Each row has a class, written as a number after it.
[ 194 -132 -408 -146    6 -104   37  124  113    0    5  -56   -2 -175
  300  -55  201 -205  -12  -67 -106  -53  134 -182   51   -8    5  458
 -344  285  -51   48   37  171 -256   50   56 -391 -414 -174  136] -> 3
[-231  100  244   12  -54  -98  237   44  103  366 -261  105   68   69
  292  -72 -335  363  -26  -85   47 -152 -221 -192  -50   58   29 -381
   84 -462 -168  -79  310  296 -161  256  107  -63  199   11  -32] -> 5
[ 180  -67 -611  -59   73  199  137  411  132 -170   16  -74   33   -5
  116  -92  -30 -593 -164   81 -135   94   88 -145 -212 -195 -121   42
 -171 -332  195  -44 -385  216 -423  160  333 -232  120 -180  -97] -> 5
[-278   58  -26  136 -121   77  300  104  217 -234 -106   53 -277  422
  -65 -147 -257  -94  -39 -212 -213  -83 -128 -277  177 -146  -51  -26
    0 -490  -35 -278  -73 -161   67  -19    2  113  115   28  -85] -> 9
[ 137   48 -154  -28   36 -100  -56 -165 -106 -116 -216 -186  -32   59
  136  231  284  -97   27 -114  150   38 -258   78   90   49  204  472
  223  372 -145  262 -127 -100   69  243 -118  -51 -148 -403  -79] -> 3
[ -99 -105 -138 -224  176   41  109  386  288  -12  125  -29   35 -395
   90 -343   49 -489   74   46 -296  -63  186 -318 -364  -25   64  248
 -217 -134  294   89 -143 -289   83  -79  210 -361  181   50  -23] -> 1
[   2   25  -75   94 -245 -146  150  -36  240 -112 -159  264 -204  160
 -298   78  226  -25  -20  -31  158  -91 -142  177   37  -25  133  328
  316  -12  -56   45   86  136  112   83  102  156 -184   44  249] -> 6
[-314  -50   49  205  -55   20  -28  317   96  -53 -160  131 -148    9
  -49 -175  -41 -389   14 -135 -163 -106 -179 -632  160 -277  -98  105
   26  115  239   77    6  525   -8   -6  -72  177 -131    2 -191] -> 8
[-151  -60  288  -82  -74 -273 -256  -74  241  -47  111  171   36 -417
 -123  -63  427 -171   46 -112   42  245   84    7  -49  -32  252  277
  -18  699  202  388 -153  192   43  -15   56  -36 -191  171  145] -> 3
[  56  -97  -68  141 -471  221  326 -118  342  346 -204 -303  186 -119
  191  -37  178  333  -39 -343  -66  -56 -123   22   89   15  281 -167
 -369 -238  -25  -74  156  102 -162  299  -52   20 -108  234  150] -> 2
[ -34  -82  150  -58 -126  211  -82   29 -452   43    5 -186  -83   27
 -215  159 -183   75   60  -61  -75   33  169 -226   64   22    0  -49
 -301  277  203 -177   61   -6   70 -354 -194  139 -175 -126  -97] -> 9
[  80 -331  -25 -186  -19 -139   62  245  340 -415   10   61  226 -283
  -11  -77  229 -508    7   62 -136   63  269  -64 -114  -10  228  297
  -18   87  286  305 -279 -153   29  -33  442   24  102  -12 -372] -> 3
[ 232    9 -383 -375  180 -203  -91 -495   25 -207  414 -175 -156 -506
 -145 -255  504   52 -113 -247 -186  119  111  291   47  163   79  562
 -234  335 -231  -35  -80 -333  187 -228  -96  -31 -116  266  689] -> 8
[-380  109   77  -64   27  131 -112 -114 -337  203  -99  280 -161   63
 -347  122  -45 -294  -70  206  -41  -23  -88 -132  -99 -150  165 -200
  166  227  350  132  -57   70  147 -127  -30  186  -10  -61 -191] -> 0
[-300  438  515  375  203 -227  141 -100  465 -369  199  -55  -11   66
 -272 -100 -128 -111 -152 -610   -6 -187 -204   27  303 -114  295 -101
 -241 -297 -209   40  266  -28 -267  -54 -472 -146   83  409  405] -> 6
[-246  355  145    9  275 -116  -33 -667  -24 -219   31 -430  -18  307
 -139  316  -26 -128  -24 -314   29  -58  -23   96 -304  165  119  -87
 -166  305 -505 -163  136 -342  -40   55 -343 -130  112 -109  389] -> 3
[ 243 -182  810 -294  -35  -44   83 -103   94    7   47  -94   33 -662
 -211  -92   29  141 -322 -406  -25  -71 -278  138  170   -3  586   51
 -133  206   51  633  127   84  276  148 -107  393  100  389 -185] -> 3
[-167    6  454 -255 -334   56   43   43  200  175 -151  175 -212   73
 -182 -315 -138  -12  -15  -63  -23  -67    5  -78 -185   -3  111   48
  163  -90  101  159 -136  147  271  -25   98  221  118   52   36] -> 2
[   9  154  259   -3  417 -219 -127 -505  173   30  222   99   27 -365
 -203 -285   -8  252   30   82  114   61  510  566 -271   52 -248  235
  169  479 -105  125  183 -899 -167  -42 -115 -212  184  444  157] -> 8
[-182  -10  373  120 -458  -15  -21   31  139   12 -593 -114 -189  473
  -83  231  -20 -366  102 -275   54  -41 -266 -270  238  -40  273   58
  112  354  157   97  -64  658  -63  191 -199  228 -360  -90 -133] -> 7
[-130  -75  183 -280  100  -13  -45 -124  -15  -79  -90   35 -277  226
  -23  213  -24 -151  178   93  140 -109  269   53  136   43  304  129
  -82  279  214 -141  105   29  101  -51  -76  336  -20  547  294] -> 7
[ -59   34  552   96 -444 -282 -234 -234  429 -172 -104 -193   68  317
  291 -150  575  -99  256 -308   94  218   70  254  179  177  312  232
   61  433 -112  247 -195  460  111  102 -190  149  -97  253  260] -> 5
[ 255 -383 -150 -546   42   55  -98 -157 -106  215  403  -24  204 -799
  190 -100  463    9  -24   42 -104  150  159  -38 -238  201   24  191
 -420  512  129  334 -171  -78  166  -58  134  -33 -160  175  144] -> 8
[-206   52  189  -60    3  -83  -49   22  -32 -230 -139  -78  278 -147
    6  282  -29  134   22  -40  -12  -69 -127  157  199   -7  -63 -254
  107  -28  -59  262  -88  402 -245  112 -407  196  192  380 -138] -> 9
[-132  143  357   80 -230   34  183   78   83  368 -125   31   63  -83
   73 -142 -340  514 -137 -252   17 -192  -25   87  112   15  -47 -397
 -279 -323    2  -74  426  221 -395  -23 -205 -156  136  344  145] -> 1
[  54 -198   18 -330   -4  -12 -238 -365 -167 -348   59 -136  -47 -155
 -302   89  442 -310   66 -174  -11  227   93  170 -113 -145  116  529
 -254  492  -45  -42  -26  178 -203 -121 -177  337  -71  359  306] -> 6
[-385  115  295  309  182 -127 -228  -66   27 -276  146  220  249  -24
 -337  102  121  130  221 -100   98  154  -91  172  421 -108  151 -107
  211  111  194   87 -136   73   65 -235 -262  191  127  320 -107] -> 1
[-199   92 -317  506  230 -264  -58  172  -22 -390   52  355  -27  -19
 -227  300   90 -254 -122   76   14  -21 -434  141  280 -520  148  319
  543  -75  114  193   19 -328   24  107 -135   36   14 -227 -212] -> 2
[-406 -119   77 -116   98  -15  174  -46 -285  -28 -141  267 -251  -75
 -220  293 -308  225  -51   13 -185 -165 -232  -24  111 -352  -45    0
  187 -212   15 -118  320 -325  -61   86 -122  411  283  221 -200] -> 6
[ 231  -76  163   14  206 -299  123  126  267   -9  -11  -66   92 -538
  167 -177 -214  128 -200  -15   28 -215  186  195  -88 -179  -15   37
  -57 -310  -21  -35  465 -243 -281  256  131 -202  257  405   71] -> 5
[ 316  188 -135  233  281    0  -80    3   37 -428  185   22  -20  -41
 -256  261 -206 -133  -20  218 -138  -75  346  321   16 -194    0   70
   96   19 -107   24  287 -628 -197  -67 -309  -51   77  112 -183] -> 7
[  77  -30  303 -319  247 -135 -250 -471 -132 -202  347  -72  198 -155
 -128  169  321  297  215  236   35   55  394  119  -82  142  208  142
  -89  367   78  -88  130 -625  356 -359  -47  135  114  459  382] -> 6
[ 182  -83 -485 -263  553  149  -70  -23  -97 -485   14 -104  -32 -108
  -32  130  -81 -505  -23  374 -194  151  525  208 -229    4 -185  170
  176  434  -16   17 -340 -575 -194   48  181  -82   41  -20 -249] -> 1
[-465  -60 -162   18 -266  -21   80 -118  141 -134  -41  130   35  603
  -44  227   57  -25  116  -29  149  154   29 -455   24  181  -84 -270
 -167   82  174 -373 -317  423   32 -287  157  319 -174  -63  208] -> 4
[ -81   -5   78   -7  194    5  -74 -265 -148  231  -56 -284   -2  -72
  100   50  -37   69   44 -191   25  207   94  150  -63  149  138 -144
  -72  324  123   16   16 -157  -34  -36 -128  -12  131  137   95] -> 3
[ -83 -191 -358  275   31   59  -71  394  251 -178  -25  163 -121  334
  117 -307  397 -515   63   58  146  191  -54 -113  126 -227  134  511
   37    8  438   85 -404   43  132 -239  123  -17 -289 -188  -44] -> 3
[-125  126  140  247 -429  -68  173   90  379  220 -167  -86 -238  324
   88 -159  221   15   23 -390   56 -170  -78 -257  196  -22  224  307
 -361 -162   84 -120  334  446  -75    7  -79  -11 -317  317  396] -> 6
[-147  174  203   47  153  -59  193    4  261  -69  193   38  -40 -341
 -175 -133 -122  187 -174 -277  -55   29  -62   94  -93   53   54 -204
 -273 -239 -187   45  191  -34 -283    1 -136   -3  249  267   32] -> 3
[ -21 -130  -54  -46   62  192   95   37  125   64   19  -32   43   43
  274 -319 -191  -31  -10   -6  -59   83  396 -370    5   85 -239 -247
 -198   97  290  -49 -222   72 -175 -101    5   99   42  138 -262] -> 9
[-102  139 -368   40  604  101 -282 -285 -452    2  320   53   81  377
   52  211 -258 -273  -52  309  -16  137  441   41 -191  -11 -293 -261
 -177  534  166 -174 -125 -243 -321 -352 -184 -299  -49 -158 -116] -> 9
[ 687 -100   34 -508  -70 -200 -221 -507  209  290  199  -84 -165 -559
  361 -768  603   59 -194 -146   28  141  481  467   23  295  188  879
 -224  857  -17  300   32 -110   87  -63  -24 -170 -540  371  481] -> 2
[  54    1  179  192   32   39    4   95  281  -18  170  -60  278 -420
  121 -313 -100    3  -40 -331 -212  115   79  -39 -153 -193 -375    3
   -3   43  -32   99  170 -395  -87   78  -40 -177  185  -34  -60] -> 4
[ 148  180  291  -46 -208 -409  163 -418  245 -139  -60  -89 -156  179
   49  363  130  165   33 -350   81  -91  -65  220  200  -61  210  302
   96  248 -273  118  388 -138  -67  270 -370   82 -151  264  584] -> 8
[ -98   63 -200    2  111  -62  158   14   79   31  -57   79 -280  152
  -76    5 -245 -264  -84  107 -191   -8   81 -350 -266 -231 -168   46
   47 -198  157 -214  174 -411  -13   20  205   40  155 -178 -197] -> 2
[-282  138 -544  280  107   58  180  247 -158 -138 -200  206   68  491
  -98  372 -266 -275  160  307  -15 -114 -122 -405   25 -214 -372  -97
  282 -283   37 -528  -16   65 -249   41  134 -198 -262 -418    5] -> 0
[-358  -45 -130 -513   91  -78  285 -392 -208   15  -95  268 -436  342
 -145   95 -253  -86   79  182  -62 -153   44 -502   18  158 -299 -193
 -229  141  -44 -432   65  348 -113 -164 -176  343  -80  171  137] -> 2
[-471  127   15  233   18 -244 -117 -124  -79 -132  -44   89 -148  244
 -310  286   69  146  203  -36   52 -160 -213  -49  222 -144  -59   94
  138  -42   14 -180  196  105   59 -223 -490  292   85  202  166] -> 9
[-186  348  -22  256  182  -56 -193 -163   -7 -419  -11  -83   62  179
 -352  298  -49 -121  198  128    7  -11  271  113   -7 -115   21   11
    6  167  -52 -109  172  -55 -344 -210 -575  102  104  310   21] -> 8
[   3 -114  444   21 -380 -127  513  465 -138 -109 -205  121 -116 -160
 -153  250 -424   95 -203 -182  112 -191 -398 -208  435   11  467 -343
   27 -526  120   47   80  363  -32  193  203  130  -61  -30   -5] -> 0
[-207   91  529  449 -367 -175  -22  218  342  -64  -60 -141  169  439
  533   -4  120 -156  -35 -476  156  145 -182  -39  127   43  183 -139
  169  -37  168  445 -188  363  150  164 -116  105  113  -62 -161] -> 0
[ 211    0 -427   56 -133 -173   30  -20  128 -135 -132  293 -194  310
  181 -224  148 -340  -72  121  151  -80   26   64  -19 -120 -217  469
  303  -87  -90   -8  -84 -187  -42  109  231 -214 -147 -582 -110] -> 3
[-261   -2  194 -104  169   -2   17 -149   21 -316  -74 -195   12   31
 -144  -57  185   13  158 -156  -29  -29   11 -181   94 -114  124   54
 -204   -9  -51    2  -40  239  -23 -118 -386  174   99  324   72] -> 9
[-118 -129  336   93 -178 -354  176  407  439  -96   79  111  134 -500
   35  224   67 -103   52 -231 -144 -125 -123 -137   48 -307  457  173
  -65 -275  119  221  293  -79  -19  356  244 -161   81  289   97] -> 9
[-174  168 -468  307  403   -2 -226  120 -163  -52   39  317  -81  175
   44  251 -392 -249  -16  353 -159  -15  272  101    0 -232 -583 -357
  336   46  201   83  -43 -328 -356  -90 -260 -224  162 -200 -581] -> 8
[ -66 -101   15 -506  289  152 -185 -171 -616   -3 -101    6 -123 -463
 -499  279 -332  263   40  269  -96  -32 -145  126   30  -29 -175 -261
  124    1  -64 -127 -126    9  -19  -32 -192  334  327   89 -327] -> 9
[ 411 -201 -195   24  -63   -3  144  -10  198 -155  114   72  -17 -331
  -52 -336  228   20   -4  -10 -170  -29 -134  -29  155 -155   -4   39
  141 -209 -153   21    3  302  147  176   34  149  103  203  174] -> 8
[ 139 -205 -344   11 -401  188   84 -133  291  -75 -148   74  -93  375
  -21 -245  570 -320  238 -103   18   18  120 -331  132 -263   32  610
 -289  427  165  144 -137  473  -53  -33 -228   90 -420  -43   80] -> 7
[ 325 -129  115  -44   47  -75  -22  401 -178 -274  -26 -165  -79 -313
 -311  484 -106 -106 -139   40  113 -112 -212  397  243 -211  468  111
  126 -249   91   82  -85  132    2  274  169  112   74  187   84] -> 1
[ -59   15  294   31 -187 -122  114 -307  153  143 -112  -72  335 -285
 -199  238   59  519  173 -102  -75 -166  -97  147   88  -65  259    5
  201   -1   -8   77  221 -239   64  207 -224  114  172  263    1] -> 2
[  39  123 -380 -152  180  -25 -123 -278 -438 -143   43   19 -137   93
 -184  389   93 -450   28  253 -141   48   21  -61  -72 -243   40  266
   53  451   61   28  -96 -199  -78   27 -254  -40 -140 -329 -114] -> 4
[ 134  279  226  202   16 -104  214  -52  -72 -317  158 -183  272  -62
   39   69 -227  369  -86 -241  107 -205   38   40  358   62  130 -292
 -181 -403 -215  -25  146 -131 -233  -87 -463 -248   48   32  222] -> 4
[ 396 -154   53 -370  348  -65    5 -125 -111  -34  171  124   39 -687
  -93   56   -7  120 -189  206  -13  -23   71  396  -51 -205  280   -7
 -125  151  -54  108  283   76 -157  254   63    5  142  529   77] -> 8
[  72   17 -151  -92  -70   13 -170  221   30 -207   43  113 -112   53
 -293  -11  364 -247  124  222  102  -20 -183   47 -195 -258  257  612
  189 -201   46  128 -106  -19  473 -103   92   97   40  -97  178] -> 9
[ -32   67 -413    2  371  183   -6  -88  -73  131 -152  134  -23  196
  104  -99  -73 -608 -117  177   31    6   29  -74 -369 -213 -287  -87
  122  243   49  117 -151   79 -284  227   42 -359  -53 -471 -261] -> 5
[ 138  134   92 -160  222  219   67 -109  129   83  -55   50 -267   48
 -356 -158  -99    7   -6  -53   38  -61 -184   43    4  126  136  153
    7   64  -67   47   91 -125  136 -101 -167  200   53  -16 -104] -> 9
[-168    3  255 -129  -43 -116  -13  -85  -97   16  -60  342  -92    7
  187 -200   88  270  -14  117   16   -9  148  -17  115 -163  -47  185
   23   96   15   83  286   85 -184  -64 -115  116  -62  402   10] -> 2
[-190  294  527  305 -262  -96   77   28   86 -234   27   48   28 -144
 -472  243   46  240 -146 -396  -38 -158 -425  153  332 -209  324 -211
   54 -244  -62  277  278  273  -25   47 -383  194  216  429  197] -> 8
[-182  -43  327  108 -156 -317  224  211  594  -66  -76  139  -30 -226
  160 -291   13 -144   46 -384  -32  -89 -110 -184   11  -14   42  383
  228 -138   52   54   64 -308   98  289  293 -208    1  134  178] -> 7
[  23  -48  268 -370 -223 -168   80  -26   -3  134  -21 -135 -149   56
   -7   53   18   39   44 -122  181 -113   57   60 -161  406   30  119
  -45   63 -111  -38 -215  110  150   14  229 -171 -166 -141  513] -> 5
[  -3  -15  137  -21   80  116   18   11   87   20 -232 -252   71  247
  209  -69  -18 -598  139   10  100   62  189 -503 -281    8   78  -56
  -54  538  255   19 -136  100  -68  138  117 -169 -112 -367   51] -> 7
[ 321   33  -21 -339   80  194  108 -161  145  100   97   26  -86  -24
 -102  117   -7  -24  -77   96   35  -60  255  -24 -151    4   87  -68
 -388  196  -49  -33  241  267 -108   45  -79  155 -247  248  193] -> 5
[ -64   78  405   41  132   88  -51 -334 -202  -43  132 -216  126 -572
 -276   98  -11  510 -145 -375 -163   97 -164  392  194 -193  -31 -464
 -119   23 -253  171  263   52 -240  126 -516  299  361  603   98] -> 1
[-104  -72  415  -92 -370   45  331   47   35   -3   42 -151 -126  289
  -41  217   70 -106  -96 -594  -15  -11 -538 -282  229   12  261 -202
 -334 -174  -34 -104  -68  562   14   66 -144  222 -264  -21  554] -> 1
[ -99  -15  106 -122  159 -129   20  -91  242 -297   22   95  -72 -319
 -289   78   20 -129  -47  -68  -49   68  143  235  -46 -236  328  126
 -112  132   -4   39  114  -23 -226  160   31   48  141  574  159] -> 7
[ -13   42  554  -13 -324  -21  -66   17   34   92 -166 -394  106  179
  391  -16  -28  129  281 -183  152 -103  174 -257  159  350 -130  -38
  -81  505  -73  130 -158  333  115  116 -251 -153 -208  -17  227] -> 0
[ -21  167 -126  223  392  -43 -197  -69  284 -362  492  -80  134 -283
   45 -407  232 -273  -73 -145 -132  -92  151   58  -92  -91  177  132
 -300 -272 -189   43   33 -327   89 -138 -126 -316  304  307  137] -> 9
[ -56  163  392  -97 -107 -129  232 -233  -81  -33 -245  264 -219  139
  -57  132 -184  315  -46  -67  139 -195   58  -83  320 -118   68    4
   62  249 -108  181  403  292 -184  184 -314  155 -135  317   24] -> 5
[  80 -110 -593   72    7  128   57  167   95 -396  -16   36   27  223
 -160  -49  205 -314   69  405 -110  -29  216 -117 -130 -281  -52  237
 -130 -140   95 -203 -127   25 -140 -151   98    8   79  -95 -114] -> 5
[-260  -17  509 -209  203 -179  -83  117 -410 -154  141 -117 -173 -404
 -111  158 -117  -60 -154 -220  108 -122    0  -37   -7  241  272  -86
 -292  118  -37   43   52  292  -66  -97  -43  -14   20  314  187] -> 1
